Here is a tiny trained network, its code and every weight. The questions are about switching its units off for an input and a target symbol, where a switched-off unit gives its printed mean instead of its output.

import numpy as np


def w(rows, s, z=0):
    codes = np.array(rows[::2]) - 128.0
    scale = np.full(codes.shape[1], s)
    scale[-1] = z or s
    return codes * scale


def f(y):
    return y / 2 * (1 + np.tanh(0.7978845608 * (y + 0.044715 * y**3)))


def softmax(a):
    e = np.exp(a - a.max(-1, keepdims=True))
    return e / e.sum(-1, keepdims=True)


def log_softmax(a):
    a = a - a.max(-1, keepdims=True)
    return a - np.log(np.exp(a).sum(-1, keepdims=True))


def net(x, mask):
    ids = ['ΓΩαδεζλμτψ'.index(c) for c in x.split()]
    T = len(ids)
    res = E[ids] + P[:T]
    u = 0
    for l in range(2):
        r = res
        for j in range(2):
            rows = slice(2 * j, 2 * j + 2)
            q, k, v = (r @ M[l][rows].T for M in (Q, K, V))
            z = softmax(np.where(np.tri(T) > 0, q @ k.T / 2**0.5, -1e9)) @ v
            o = O[l][rows]
            res = res + np.where(mask[u + j], z, o[:, -1]) @ o[:, :-1]
        u += 2
        y = f(res @ A[l][:, :-1].T + A[l][:, -1])
        res = res + np.where(mask[u : u + 16], y, B[l][:, -1]) @ B[l][:, :-1]
        u += 16
    return log_softmax(res[-1] @ U[:, :-1].T + U[:, -1])


Q, K, V, O, A, B = {}, {}, {}, {}, {}, {}
E = w([
[125,44,189,144,107,209,170,54,223,74,131],'Γ',
[41,59,199,107,41,173,47,90,146,97,175],'Ω',
[171,11,159,97,1,60,123,170,157,113,142],'α',
[41,175,110,79,191,215,151,193,178,218,80],'δ',
[102,15,117,26,182,109,185,71,96,98,54],'ε',
[198,192,128,155,83,75,95,254,159,191,120],'ζ',
[196,205,121,238,127,205,144,117,163,214,126],'λ',
[84,202,160,92,50,71,35,240,86,149,213],'μ',
[113,150,124,2,177,48,33,148,71,81,113],'τ',
[220,46,90,115,101,76,213,106,117,191,35],'ψ',
],0.0046)
P = w([
[94,61,203,117,53,209,163,214,253,217,129],'0',
[93,110,200,89,152,70,138,191,177,74,17],'1',
[137,101,92,55,112,125,67,118,207,106,130],'2',
[110,113,209,110,179,50,108,179,127,87,33],'3',
[149,101,56,51,70,148,76,90,179,146,188],'4',
[118,133,205,121,210,33,87,176,75,125,34],'5',
[157,103,75,66,73,170,66,62,109,201,210],'6',
[137,139,208,148,232,32,58,169,14,180,50],'7',
[143,104,114,81,82,214,72,34,43,236,231],'8',
],0.0046)
Q[0] = w([
[128,151,211,129,178,68,112,140,34,61,130],'0.h0',
[135,153,201,126,179,64,120,145,21,61,128],'0.h0',
[189,150,2,91,122,159,148,85,117,172,174],'0.h1',
[62,111,248,173,132,99,105,177,139,90,78],'0.h1',
],0.0052)
K[0] = w([
[148,207,201,103,236,8,43,118,14,33,28],'0.h0',
[176,198,189,98,227,9,56,100,19,35,34],'0.h0',
[193,239,62,120,204,81,28,8,10,77,144],'0.h1',
[56,5,191,135,59,189,224,246,254,174,121],'0.h1',
],0.0047)
V[0] = w([
[154,189,105,117,216,28,96,90,36,58,86],'0.h0',
[179,116,90,219,131,153,205,87,128,121,143],'0.h0',
[89,61,193,183,33,214,140,201,215,197,176],'0.h1',
[110,28,165,12,90,98,172,218,187,169,3],'0.h1',
],0.0052)
O[0] = w([
[108,131,91,128,169,51,116,154,34,68,92,40],'0.h0',
[174,173,100,212,131,151,253,96,144,98,99,69],'0.h0',
[131,138,242,155,64,176,131,130,161,160,150,242],'0.h1',
[158,57,224,49,127,103,91,117,175,180,90,254],'0.h1',
],0.0043,0.0058)
A[0] = w([
[213,65,179,91,136,55,116,105,118,178,27,221],'0.n0',
[52,191,179,71,178,185,105,189,164,212,50,237],'0.n1',
[173,192,136,86,106,108,66,153,95,203,185,211],'0.n2',
[26,94,168,113,89,217,92,59,160,155,215,177],'0.n3',
[137,60,175,177,56,206,156,42,167,144,232,155],'0.n4',
[192,87,103,129,53,179,135,37,149,187,199,194],'0.n5',
[175,122,90,71,136,139,99,71,47,212,143,253],'0.n6',
[131,54,200,78,116,49,50,138,116,118,74,209],'0.n7',
[144,113,160,70,73,67,22,162,121,139,214,181],'0.n8',
[190,121,191,168,68,233,186,106,201,227,143,202],'0.n9',
[5,80,165,101,87,156,29,83,132,118,217,173],'0.n10',
[185,8,142,47,97,144,147,43,192,115,112,200],'0.n11',
[16,74,135,61,106,200,79,28,159,137,199,184],'0.n12',
[160,175,98,53,92,134,49,154,155,185,224,196],'0.n13',
[12,74,162,55,104,134,10,99,135,106,187,184],'0.n14',
[119,164,254,167,72,176,113,234,186,239,89,210],'0.n15',
],0.0048,0.0032)
B[0] = w([
[192,29,167,133,187,94,131,105,100,129,72,195],'0.n0',
[73,83,181,142,203,192,159,168,153,161,117,214],'0.n1',
[124,38,81,180,92,171,14,240,74,194,163,168],'0.n2',
[90,134,174,118,97,212,148,97,141,120,195,221],'0.n3',
[141,171,184,129,66,196,202,79,138,123,193,195],'0.n4',
[175,139,70,143,42,199,162,64,136,187,207,183],'0.n5',
[155,5,2,136,161,198,42,89,47,219,155,164],'0.n6',
[150,49,190,109,144,72,77,133,104,75,104,217],'0.n7',
[136,53,149,139,53,100,27,184,116,85,163,200],'0.n8',
[141,151,182,148,111,217,217,119,161,163,161,222],'0.n9',
[75,125,178,102,75,167,81,108,117,76,198,215],'0.n10',
[165,84,132,88,106,152,174,54,185,113,141,216],'0.n11',
[75,110,138,86,104,202,121,70,152,113,204,219],'0.n12',
[112,67,60,143,63,192,28,206,170,162,189,183],'0.n13',
[69,86,168,86,88,139,56,118,127,65,181,227],'0.n14',
[126,125,244,163,133,185,187,176,137,150,142,255],'0.n15',
],0.0041,0.0096)
Q[1] = w([
[139,177,49,134,112,98,134,151,147,115,123],'1.h0',
[133,158,183,199,195,50,135,191,55,58,52],'1.h0',
[134,82,116,77,1,221,114,9,174,166,244],'1.h1',
[125,119,177,143,134,125,136,127,99,106,113],'1.h1',
],0.0069)
K[1] = w([
[102,160,79,90,171,98,85,102,148,45,112],'1.h0',
[119,153,184,92,131,141,161,151,232,91,129],'1.h0',
[116,133,87,129,143,146,126,121,61,166,133],'1.h1',
[108,184,255,212,73,224,225,208,250,196,189],'1.h1',
],0.0056)
V[1] = w([
[205,128,116,99,162,124,201,13,142,152,91],'1.h0',
[254,135,117,222,115,120,142,196,141,182,112],'1.h0',
[175,120,136,109,70,119,123,42,117,59,153],'1.h1',
[80,207,149,217,100,187,207,70,170,172,172],'1.h1',
],0.0061)
O[1] = w([
[237,155,137,19,51,254,30,119,121,198,35,88],'1.h0',
[181,23,33,220,54,236,70,215,236,99,68,97],'1.h0',
[157,173,219,212,53,191,203,195,40,25,43,156],'1.h1',
[185,197,90,139,35,104,146,152,154,157,192,251],'1.h1',
],0.0051,0.021)
A[1] = w([
[167,73,121,49,123,205,26,128,165,144,26,154],'1.n0',
[226,172,104,50,78,165,73,129,144,182,118,168],'1.n1',
[185,201,88,178,64,135,147,152,176,137,172,135],'1.n2',
[117,157,169,32,134,121,134,89,126,191,165,214],'1.n3',
[149,37,54,172,117,192,47,163,225,124,107,225],'1.n4',
[203,205,98,88,73,128,121,126,167,183,166,155],'1.n5',
[178,253,136,140,65,140,179,157,121,113,151,106],'1.n6',
[52,178,154,202,128,43,213,141,106,82,180,178],'1.n7',
[152,146,170,125,90,171,149,156,79,109,119,187],'1.n8',
[112,97,169,83,126,182,118,117,108,132,115,164],'1.n9',
[88,93,209,32,225,157,103,71,43,130,80,254],'1.n10',
[150,44,61,153,117,192,38,158,223,124,102,234],'1.n11',
[119,133,125,72,128,102,121,81,162,201,186,205],'1.n12',
[105,40,146,248,120,150,144,161,127,70,122,223],'1.n13',
[154,131,80,161,93,132,126,122,192,147,180,194],'1.n14',
[32,43,149,219,247,69,188,92,131,77,157,204],'1.n15',
],0.0044,0.0016)
B[1] = w([
[61,79,57,74,30,192,218,53,12,206,69,181],'1.n0',
[108,161,32,35,92,182,74,169,119,106,104,193],'1.n1',
[56,175,98,139,180,101,78,127,132,85,85,225],'1.n2',
[154,160,144,77,169,74,96,90,117,182,142,254],'1.n3',
[5,127,110,227,105,67,137,7,115,156,58,207],'1.n4',
[74,174,58,73,157,109,58,139,133,103,116,219],'1.n5',
[67,178,126,125,137,134,105,134,97,71,61,236],'1.n6',
[44,154,43,75,64,133,189,96,48,116,155,246],'1.n7',
[147,160,181,132,114,175,138,151,87,79,73,228],'1.n8',
[166,122,199,146,152,129,131,102,116,154,108,218],'1.n9',
[106,189,227,106,251,128,21,60,100,125,16,167],'1.n10',
[3,132,94,213,91,79,143,13,90,161,56,206],'1.n11',
[149,128,77,63,179,51,73,107,168,193,197,232],'1.n12',
[134,21,143,180,142,189,186,203,178,42,91,205],'1.n13',
[61,147,72,156,174,70,70,116,181,116,136,217],'1.n14',
[13,93,19,5,178,211,116,247,142,5,96,178],'1.n15',
],0.0038,0.0074)
U = w([
[177,176,97,62,109,170,69,191,134,75,106,78],'Γ',
[105,189,146,157,98,104,209,94,26,103,152,154],'Ω',
[243,72,178,186,113,199,150,195,139,91,134,167],'α',
[174,115,99,52,151,50,84,109,197,225,209,243],'δ',
[200,133,220,105,173,140,96,93,110,182,93,58],'ε',
[98,79,142,253,134,85,137,97,197,117,112,160],'ζ',
[70,179,41,158,120,96,71,74,152,100,120,62],'λ',
[99,74,31,83,122,157,192,204,143,73,157,1],'μ',
[70,130,147,100,204,147,96,142,131,77,80,227],'τ',
[83,99,106,110,84,164,144,97,78,172,44,79],'ψ',
],0.0038,0.00071)

Each question gives the input, a string of symbols that net reads in full, and the target symbol t.
The units are the heads (2 rows each of Q, K, V and O) and the neurons (one row each of A and B). Each row of codes is followed by its name. A weight is (code - 128) times the scale printed after its matrix; where a second scale follows, it is the last column's (O, A, B and U).
mask holds one flag per unit, layer by layer, with each layer's heads first. A switched-off unit (its flag False) gives its mean, the last column of its rows in O or B, instead of its output. The means were averaged over made-up inputs and are rounded, as every weight is.
A unit's drop is (log p(t) with every unit on - log p(t) with that unit switched off) / (log p(t) with every unit on - log p(t) with every unit switched off).
unit that matters most: the unit with the biggest drop
top k neurons: the k neurons with the biggest drops, biggest first
top k neurons in layer l: the k neurons of layer l with the biggest drops, biggest first
heads that matter: for each layer, one digit per head in row order, 1 if its drop is at least 0.15 and else 0, layers parted by /
drop when u is switched off: that unit's drop, to one decimal
input α Γ τ ε Ω τ Γ, target τ: top 2 neurons	[1.n15 1.n10]
input Γ Ω ψ Ω, target Γ: unit that matters most	1.h1
input Ω Ω ψ δ α, target ψ: heads that matter	00 / 11
input Ω Ω Ω Γ δ δ ψ δ ε, target ψ: top 4 neurons in layer 0	[0.n6 0.n14 0.n10 0.n5]
input δ Ω ε, target ε: top 2 neurons in layer 0	[0.n15 0.n6]
input τ Γ Ω Ω α Ω ψ Ω, target τ: heads that matter	11 / 01
input Ω ψ α, target ψ: heads that matter	10 / 11
input ψ Γ δ, target ψ: heads that matter	00 / 10
input Ω ψ Ω Ω Ω τ δ, target τ: heads that matter	10 / 11
input δ δ Ω Ω δ Ω Ω, target δ: heads that matter	00 / 10
input Ω Ω Ω Γ τ, target τ: heads that matter	00 / 11
input α ψ Γ λ Γ Γ, target α: heads that matter	00 / 10
input μ ε Ω, target μ: top 3 neurons	[0.n2 1.n15 0.n13]
input Ω δ Ω λ λ δ ψ Γ Ω, target ψ: heads that matter	00 / 11
input ε λ Ω δ ε, target ε: heads that matter	00 / 11
input Γ Ω ψ λ λ δ α δ α, target δ: heads that matter	00 / 01
input τ δ ε λ, target τ: top 4 neurons	[1.n15 0.n5 0.n4 1.n10]
input λ ψ τ Ω Ω ψ Ω α, target λ: heads that matter	11 / 11
input Ω δ ζ Ω δ ψ Ω ψ, target Ω: top neuron in layer 0	[0.n12]
input α Ω δ Ω Γ Ω Ω δ α, target δ: unit that matters most	0.n11
input δ α Γ ψ, target δ: top 3 neurons in layer 0	[0.n1 0.n15 0.n9]
input Γ μ λ Ω, target Γ: top 3 neurons	[0.n9 0.n5 0.n4]
input α δ δ λ δ Γ δ Ω ψ, target ψ: top 2 neurons	[0.n6 1.n0]
input Γ ζ ζ Ω δ δ, target Γ: top 4 neurons in layer 0	[0.n9 0.n4 0.n5 0.n11]
input ε δ δ Ω Ω α ζ, target ζ: top 2 neurons in layer 0	[0.n2 0.n13]
input τ δ Ω ψ δ, target ψ: top 2 neurons in layer 1	[1.n0 1.n11]
input Ω δ Ω Ω α δ α ζ, target Ω: top neuron in layer 1	[1.n7]
input δ ε δ ψ τ Ω ψ λ, target δ: drop when 1.h1 is switched off	1.1
